Small tables with named rows and columns. After each table, cells are looked up by row and column.

zabezel
|  | tazer | lufora | kibis | siniz | gumala | ripo | vazafa |
|---|---|---|---|---|---|---|---|
| noterag | 108 | 145 | 110 | 148 | 139 | 118 | 88 |
| bak | 106 | 157 | 112 | 116 | 129 | 128 | 97 |
| takulel | 75 | 100 | 85 | 156 | 162 | 56 | 132 |
| biz | 105 | 138 | 109 | 111 | 133 | 133 | 98 |
| nekoroz | 121 | 128 | 138 | 155 | 144 | 129 | 88 |
| marital | 159 | 42 | 151 | 69 | 9 | 124 | 39 |
| foroz | 134 | 148 | 142 | 84 | 146 | 129 | 134 |
| fakas | 204 | 100 | 147 | 147 | 140 | 205 | 158 |
| rigura | 115 | 133 | 105 | 132 | 144 | 100 | 98 |
| digosez | 204 | 51 | 103 | 148 | 113 | 117 | 202 |
| fif | 96 | 112 | 159 | 123 | 165 | 119 | 120 |
| tefitug | 149 | 142 | 144 | 117 | 92 | 98 | 107 |
| tof | 115 | 142 | 133 | 123 | 137 | 111 | 94 |

siniz of bak = 116
siniz of marital = 69
lufora of bak = 157
ripo of takulel = 56
siniz of noterag = 148
siniz of foroz = 84
gumala of foroz = 146
kibis of rigura = 105
siniz of biz = 111
siniz of fakas = 147
vazafa of rigura = 98
tazer of marital = 159
ripo of biz = 133
ripo of nekoroz = 129
ripo of fif = 119
tazer of tof = 115

Table vazizur
,gumolo,mog,vagav,momu,nar,lesule,sis,vori,bevebi,pup
kanora,2.9,7.2,2.6,3.5,6.1,0.2,2.9,2.7,6.0,0.3
sisaru,3.9,5.7,6.4,4.6,2.5,7.6,3.9,3.4,1.7,7.3
nuti,2.3,5.5,6.0,2.9,4.2,3.5,2.5,0.6,1.7,1.5
rom,6.6,8.1,7.6,6.4,7.7,3.9,4.2,5.2,2.4,4.8
las,0.6,7.7,4.1,3.3,1.0,4.8,1.7,5.4,4.6,4.7
zivemep,3.1,6.0,2.3,4.1,3.2,6.1,5.1,1.9,5.5,6.6
tuni,4.0,1.0,2.5,3.4,2.4,6.9,5.2,4.7,5.9,5.3
levan,8.8,0.8,5.5,5.3,3.3,5.6,4.8,3.9,2.1,8.1
vef,6.6,6.1,4.0,4.0,3.5,3.0,1.5,4.7,6.2,4.4
paz,4.1,6.0,3.2,3.6,5.8,5.5,4.1,2.8,7.1,2.5
famaz,5.0,3.5,6.5,4.1,2.7,5.6,2.1,8.3,3.8,4.2
met,4.6,1.8,2.8,1.9,0.9,5.9,1.8,3.4,6.8,3.6

What is the gumolo of zivemep in vazizur?
3.1
What is the bevebi of sisaru in vazizur?
1.7
What is the bevebi of rom in vazizur?
2.4
What is the bevebi of paz in vazizur?
7.1
What is the bevebi of kanora in vazizur?
6.0
What is the lesule of rom in vazizur?
3.9
Row with the largest gumolo: levan

zefigi:
	zolun	gak	demap	mubu	lobi	pip
karol	40322	62712	78034	65688	25042	28465
riva	40374	61661	78128	72882	31357	31252
movasa	40392	44404	64681	27519	72871	30786
mivi	40306	37252	52340	65736	45740	27442
lem	40499	38089	57052	62952	32678	40493
selin	40415	64694	37321	20672	88932	34945
guv	40402	48280	57071	35895	69628	12111

gak of riva = 61661
pip of riva = 31252
demap of guv = 57071
pip of lem = 40493
mubu of guv = 35895
zolun of karol = 40322
mubu of selin = 20672
lobi of guv = 69628
lobi of selin = 88932
mubu of lem = 62952
mubu of karol = 65688
zolun of movasa = 40392
demap of movasa = 64681

fizi =
columns: pabe, muk, teg, vut, zisu, dogeker, bop, bulifi, detoluf, fupepo
pili: [97, 88, 136, 81, 98, 131, 102, 113, 84, 132]
gupin: [195, 110, 99, 125, 51, 87, 67, 81, 146, 129]
kug: [107, 63, 88, 63, 94, 117, 59, 106, 114, 73]
tup: [105, 114, 23, 70, 87, 99, 47, 92, 126, 65]
pep: [104, 125, 118, 105, 112, 139, 74, 88, 93, 101]
zuno: [80, 54, 88, 108, 58, 67, 96, 57, 89, 72]

gupin, dogeker -> 87
kug, vut -> 63
pili, bop -> 102
pili, bulifi -> 113
tup, teg -> 23
pili, teg -> 136
pep, teg -> 118
tup, detoluf -> 126
pep, detoluf -> 93
zuno, zisu -> 58
kug, bop -> 59
tup, muk -> 114
Row with the largest dogeker: pep

bogab
         rimu  dobo  niz  tekoza  mokofiz  merafub  nudogu  ton
liminif   3.2   4.7  3.6     4.6      2.5      5.6     7.1  4.7
linon     4.5   4.4  6.3     4.5      5.0      5.1     4.2  4.6
ruz       4.9   4.5  5.3     4.8      4.4      2.7     3.7  4.7
gozule    4.9   3.5  7.9     4.4      4.1      5.1     3.2  4.6
nalapu    4.4   3.3  5.5     4.6      7.2      3.2     5.1  4.5
salov     3.0   4.8  2.3     4.7      3.5      3.0     2.8  4.7
rofami    3.8   5.7  3.2     4.1      4.1      3.7     5.4  4.6
bagus     3.9   3.8  4.5     4.2      5.7      5.1     3.5  4.3
ronutib   4.9   3.9  2.9     4.1      3.7      5.4     5.0  4.4
rakav     3.8   2.6  5.1     4.5      5.0      4.4     3.3  4.3
mena      5.2   3.2  5.3     4.7      3.7      4.8     4.8  5.0

What is the nudogu of bagus in bogab? 3.5
What is the rimu of gozule in bogab? 4.9
What is the rimu of mena in bogab? 5.2
What is the dobo of rakav in bogab? 2.6
What is the ton of rofami in bogab? 4.6
What is the ton of nalapu in bogab? 4.5
What is the rimu of bagus in bogab? 3.9
What is the nudogu of rakav in bogab? 3.3
What is the niz of nalapu in bogab? 5.5
What is the nudogu of mena in bogab? 4.8
What is the mokofiz of ruz in bogab? 4.4
What is the niz of linon in bogab? 6.3
What is the merafub of mena in bogab? 4.8
What is the ton of rakav in bogab? 4.3
What is the nudogu of ruz in bogab? 3.7
What is the rimu of salov in bogab? 3.0
What is the niz of rakav in bogab? 5.1
What is the niz of rofami in bogab? 3.2

